Below are the code and all the weights of a small trained network. Each question names an input and a target symbol and asks about switching units off, where a switched-off unit gives its printed mean instead of its output.

import numpy as np


def w(rows, s, z=0):
    codes = np.array(rows[::2]) - 128.0
    scale = np.full(codes.shape[1], s)
    scale[-1] = z or s
    return codes * scale


def f(y):
    return np.maximum(y, 0)


def softmax(a):
    e = np.exp(a - a.max(-1, keepdims=True))
    return e / e.sum(-1, keepdims=True)


def log_softmax(a):
    a = a - a.max(-1, keepdims=True)
    return a - np.log(np.exp(a).sum(-1, keepdims=True))


def net(x, mask):
    ids = ['αβεζηλμπστφψω'.index(c) for c in x.split()]
    T = len(ids)
    res = E[ids] + P[:T]
    u = 0
    for l in range(2):
        r = res
        for j in range(3):
            rows = slice(3 * j, 3 * j + 3)
            q, k, v = (r @ M[l][rows].T for M in (Q, K, V))
            z = softmax(np.where(np.tri(T) > 0, q @ k.T / 3**0.5, -1e9)) @ v
            o = O[l][rows]
            res = res + np.where(mask[u + j], z, o[:, -1]) @ o[:, :-1]
        u += 3
        y = f(res @ A[l][:, :-1].T + A[l][:, -1])
        res = res + np.where(mask[u : u + 12], y, B[l][:, -1]) @ B[l][:, :-1]
        u += 12
    return log_softmax(res[-1] @ U[:, :-1].T + U[:, -1])


Q, K, V, O, A, B = {}, {}, {}, {}, {}, {}
E = w([
[133,161,175,105,157,159,146,164],'α',
[151,218,111,147,161,133,97,126],'β',
[126,117,152,140,190,148,105,125],'ε',
[127,67,87,135,38,73,162,90],'ζ',
[123,174,92,108,5,88,165,100],'η',
[128,69,95,184,134,97,170,97],'λ',
[170,134,127,94,90,118,95,164],'μ',
[142,150,100,115,45,120,51,91],'π',
[112,211,162,94,78,158,111,115],'σ',
[90,173,76,169,100,124,191,65],'τ',
[102,83,181,91,96,160,111,124],'φ',
[107,153,134,133,120,150,66,80],'ψ',
[119,131,127,121,103,98,208,120],'ω',
],0.013)
P = w([
[30,120,138,172,150,69,100,229],'0',
[124,93,117,181,136,53,167,115],'1',
[87,141,64,104,145,220,121,158],'2',
[179,102,181,125,135,61,123,81],'3',
[128,138,52,72,154,239,142,100],'4',
[226,104,183,90,136,88,139,43],'5',
[181,114,50,58,146,254,168,66],'6',
[173,162,169,87,148,129,129,78],'7',
],0.0093)
Q[0] = w([
[95,106,43,186,102,129,250,143],'0.h1',
[60,106,69,207,71,56,248,125],'0.h1',
[109,119,181,163,120,44,186,74],'0.h1',
[172,149,254,126,138,69,78,92],'0.h2',
[54,109,102,225,82,69,236,86],'0.h2',
[132,140,161,78,171,244,11,167],'0.h2',
[119,137,153,123,119,149,111,126],'0.h3',
[99,96,154,144,131,114,163,163],'0.h3',
[140,134,102,173,102,108,127,138],'0.h3',
],0.0099)
K[0] = w([
[61,131,153,174,108,53,78,164],'0.h1',
[64,133,120,188,126,95,104,202],'0.h1',
[40,136,83,136,117,167,116,201],'0.h1',
[130,113,42,73,125,216,148,141],'0.h2',
[40,127,110,181,92,71,99,248],'0.h2',
[249,120,148,100,127,138,153,56],'0.h2',
[142,124,137,153,153,133,127,105],'0.h3',
[114,121,139,113,114,144,146,161],'0.h3',
[125,122,113,127,114,120,109,145],'0.h3',
],0.013)
V[0] = w([
[253,110,58,131,158,90,104,185],'0.h1',
[189,112,130,71,118,126,170,222],'0.h1',
[227,104,80,146,130,58,115,179],'0.h1',
[177,129,66,173,169,129,34,16],'0.h2',
[126,136,61,180,158,61,33,124],'0.h2',
[160,109,79,125,140,93,147,174],'0.h2',
[166,136,131,148,116,108,104,130],'0.h3',
[109,145,163,169,127,106,102,134],'0.h3',
[133,126,142,121,139,122,130,141],'0.h3',
],0.0073)
O[0] = w([
[71,144,193,137,122,152,118,49,37],'0.h1',
[77,151,161,37,184,95,66,24,85],'0.h1',
[26,142,185,146,120,134,132,44,115],'0.h1',
[130,138,171,254,74,199,128,121,1],'0.h2',
[76,122,171,163,78,143,206,117,244],'0.h2',
[63,134,147,127,140,97,125,56,152],'0.h2',
[127,126,160,115,101,113,130,139,127],'0.h3',
[76,120,120,75,133,104,114,201,166],'0.h3',
[125,116,145,151,138,107,118,130,112],'0.h3',
],0.007,0.0018)
A[0] = w([
[108,48,212,92,165,164,35,158,153],'0.n1',
[138,106,164,182,166,138,79,144,15],'0.n2',
[46,126,147,130,132,204,59,217,128],'0.n3',
[84,73,74,156,112,119,191,118,46],'0.n4',
[131,41,210,26,144,208,252,155,248],'0.n5',
[101,215,58,110,95,188,19,78,219],'0.n6',
[143,155,85,97,184,242,10,185,208],'0.n7',
[106,226,106,204,179,66,49,169,218],'0.n8',
[125,206,218,86,83,119,10,177,192],'0.n9',
[237,208,247,181,142,119,41,137,198],'0.n10',
[185,50,156,96,88,125,56,147,153],'0.n11',
[119,143,44,193,205,102,208,79,249],'0.n12',
],0.0033,0.002)
B[0] = w([
[159,151,128,135,144,103,58,123,164],'0.n1',
[114,138,117,172,113,97,169,136,129],'0.n2',
[85,144,146,127,111,166,89,144,164],'0.n3',
[102,106,150,73,154,56,88,71,166],'0.n4',
[186,133,104,253,162,130,115,38,253],'0.n5',
[137,139,143,69,116,200,140,145,230],'0.n6',
[173,130,84,57,169,197,71,184,222],'0.n7',
[91,142,207,111,125,150,156,170,182],'0.n8',
[88,161,174,121,113,114,56,82,198],'0.n9',
[162,196,249,165,159,75,75,91,200],'0.n10',
[170,141,98,155,110,63,74,132,174],'0.n11',
[154,111,161,97,163,142,205,122,236],'0.n12',
],0.0044,0.0032)
Q[1] = w([
[95,132,121,145,111,63,171,143],'1.h1',
[122,83,102,98,115,61,227,118],'1.h1',
[133,144,207,146,138,101,36,166],'1.h1',
[83,129,86,104,111,98,193,121],'1.h2',
[165,167,155,128,132,228,5,130],'1.h2',
[75,118,45,109,127,218,174,127],'1.h2',
[87,116,89,105,130,77,184,97],'1.h3',
[87,103,100,99,145,160,99,103],'1.h3',
[155,150,164,131,123,139,63,123],'1.h3',
],0.012)
K[1] = w([
[59,124,121,129,132,134,93,214],'1.h1',
[24,142,134,134,125,75,117,216],'1.h1',
[131,124,61,99,126,243,158,98],'1.h1',
[49,122,148,144,142,74,123,228],'1.h2',
[255,129,141,126,140,145,173,27],'1.h2',
[171,151,219,135,112,11,114,133],'1.h2',
[58,133,136,120,137,92,125,193],'1.h3',
[188,116,156,150,100,86,140,143],'1.h3',
[162,138,127,116,137,140,142,79],'1.h3',
],0.011)
V[1] = w([
[124,58,108,148,147,102,153,98],'1.h1',
[132,92,168,135,128,159,26,137],'1.h1',
[150,138,161,137,94,155,87,136],'1.h1',
[166,195,124,96,87,110,191,110],'1.h2',
[128,206,87,78,2,127,110,105],'1.h2',
[126,220,168,149,219,149,151,167],'1.h2',
[133,150,172,105,144,81,153,131],'1.h3',
[127,94,168,117,119,104,91,156],'1.h3',
[148,76,164,133,103,78,119,106],'1.h3',
],0.011)
O[1] = w([
[161,172,107,176,114,93,116,95,75],'1.h1',
[172,138,215,118,154,132,144,168,53],'1.h1',
[143,105,161,108,127,115,148,138,34],'1.h1',
[68,89,97,101,149,83,163,101,126],'1.h2',
[64,125,97,96,99,95,229,184,206],'1.h2',
[91,12,122,122,146,198,52,129,118],'1.h2',
[96,146,147,98,155,122,95,111,253],'1.h3',
[157,179,171,98,150,123,129,157,243],'1.h3',
[132,199,151,113,139,68,154,104,135],'1.h3',
],0.011,0.0023)
A[1] = w([
[182,167,106,206,92,195,70,111,190],'1.n1',
[74,157,193,106,102,139,153,147,90],'1.n2',
[159,96,174,221,66,224,120,159,67],'1.n3',
[169,51,118,123,122,185,205,198,214],'1.n4',
[92,68,113,71,176,153,111,192,178],'1.n5',
[152,124,102,81,88,139,149,82,185],'1.n6',
[138,88,159,96,172,218,1,113,6],'1.n7',
[133,145,137,93,117,156,112,95,204],'1.n8',
[187,84,132,183,100,196,126,174,85],'1.n9',
[83,90,72,157,43,111,160,127,182],'1.n10',
[206,152,150,126,115,175,126,169,45],'1.n11',
[111,173,122,97,92,155,89,129,253],'1.n12',
],0.0081,0.0021)
B[1] = w([
[164,80,229,131,134,111,107,178,202],'1.n1',
[159,72,159,171,171,210,164,96,179],'1.n2',
[5,117,137,140,148,1,113,120,198],'1.n3',
[115,192,159,149,63,148,42,168,221],'1.n4',
[163,188,103,99,38,177,96,46,213],'1.n5',
[56,99,140,146,174,128,97,179,181],'1.n6',
[196,69,87,143,66,58,242,86,255],'1.n7',
[145,123,169,133,163,92,114,125,173],'1.n8',
[34,160,112,92,131,34,123,155,195],'1.n9',
[162,112,122,153,179,217,135,175,197],'1.n10',
[130,137,83,156,182,35,119,196,178],'1.n11',
[145,78,130,148,165,80,152,97,179],'1.n12',
],0.0065,0.012)
U = w([
[228,92,91,91,90,132,169,91,82],'α',
[49,96,157,162,36,137,135,41,108],'β',
[132,58,149,164,165,66,154,137,1],'ε',
[151,228,93,169,54,73,173,75,34],'ζ',
[85,93,72,46,159,95,207,165,33],'η',
[169,156,179,246,107,158,51,73,225],'λ',
[82,105,240,30,208,155,119,88,235],'μ',
[169,123,176,198,70,180,211,171,169],'π',
[149,159,113,53,65,168,72,140,161],'σ',
[156,66,64,223,154,181,97,162,251],'τ',
[223,144,105,84,188,108,93,207,133],'φ',
[53,157,146,141,117,93,70,178,63],'ψ',
[77,126,58,42,224,79,4,58,161],'ω',
],0.0038,0.0025)

Each question gives the input, a string of symbols that net reads in full, and the target symbol t.
The units are the heads (3 rows each of Q, K, V and O) and the neurons (one row each of A and B). Each row of codes is followed by its name. A weight is (code - 128) times the scale printed after its matrix; where a second scale follows, it is the last column's (O, A, B and U).
mask holds one flag per unit, layer by layer, with each layer's heads first. A switched-off unit (its flag False) gives its mean, the last column of its rows in O or B, instead of its output. The means were averaged over made-up inputs and are rounded, as every weight is.
A unit's drop is (log p(t) with every unit on - log p(t) with that unit switched off) / (log p(t) with every unit on - log p(t) with every unit switched off).
The circuit of an input: a set's keep is (log p(t) with only the set's units on - log p(t) with every unit switched off) / (log p(t) with every unit on - log p(t) with every unit switched off). Starting from the 12 units with the biggest drops (on a tie, the unit counted first), units are removed one at a time, each time the one whose removal leaves the highest keep (on an exact tie, the one counted first), for as long as the keep stays at least 0.8.
circuit, biggest first: the units of the circuit, biggest drop first
unit that matters most: the unit with the biggest drop
top k neurons: the k neurons with the biggest drops, biggest first
top k neurons in layer l: the k neurons of layer l with the biggest drops, biggest first
heads that matter: for each layer, one digit per head in row order, 1 if its drop is at least 0.15 and else 0, layers parted by /
drop of u: that unit's drop, to one decimal
input μ ψ η ε ζ η ε, target η: circuit, biggest first	[1.h2]
input ζ τ φ η, target ζ: circuit, biggest first	[1.h2; 1.h1; 0.h2]
input τ ε μ ζ ε ζ α, target ζ: circuit, biggest first	[1.h2; 1.h1]
input λ μ β β ψ, target β: top 3 neurons	[1.n7; 1.n3; 1.n5]
input ω λ β, target λ: circuit, biggest first	[1.h2; 1.h1; 1.n1]
input ψ β ε ψ, target ε: top 2 neurons	[1.n7; 1.n3]
input ω ω ε π φ μ ε α, target ε: heads that matter	010 / 010
input α φ α π, target α: heads that matter	010 / 010
input τ λ ω ε σ ε φ, target ε: top 2 neurons	[1.n7; 1.n3]
input β η λ, target β: heads that matter	000 / 010
input τ ψ ε β, target ε: heads that matter	000 / 010
input ζ φ π τ ψ φ, target ψ: heads that matter	110 / 001
input ε φ μ, target φ: heads that matter	000 / 010
input μ ε ε σ, target ε: heads that matter	000 / 010
input μ β η λ ω α, target ω: unit that matters most	0.h2
input η β ω η τ η λ, target η: heads that matter	010 / 010
input α φ φ β λ τ μ, target τ: heads that matter	010 / 111
input σ β η π τ, target σ: top 2 neurons	[1.n5; 1.n4]
input ψ ω μ β, target μ: heads that matter	100 / 100
input β ω μ τ τ β, target τ: top neuron	[1.n10]
input ω ε β, target ε: top 3 neurons in layer 1	[1.n7; 1.n3; 1.n1]
input λ β ω φ, target ω: heads that matter	010 / 100
input μ π φ λ μ π μ, target π: drop of 0.h2	0.5
input τ μ ω λ ε ω, target τ: drop of 1.n10	0.2
input σ α ω σ α, target σ: drop of 1.n4	0.3
input ω ζ ω σ, target ω: drop of 0.h2	0.3
input ω τ β ε ω ω, target ω: unit that matters most	0.h2
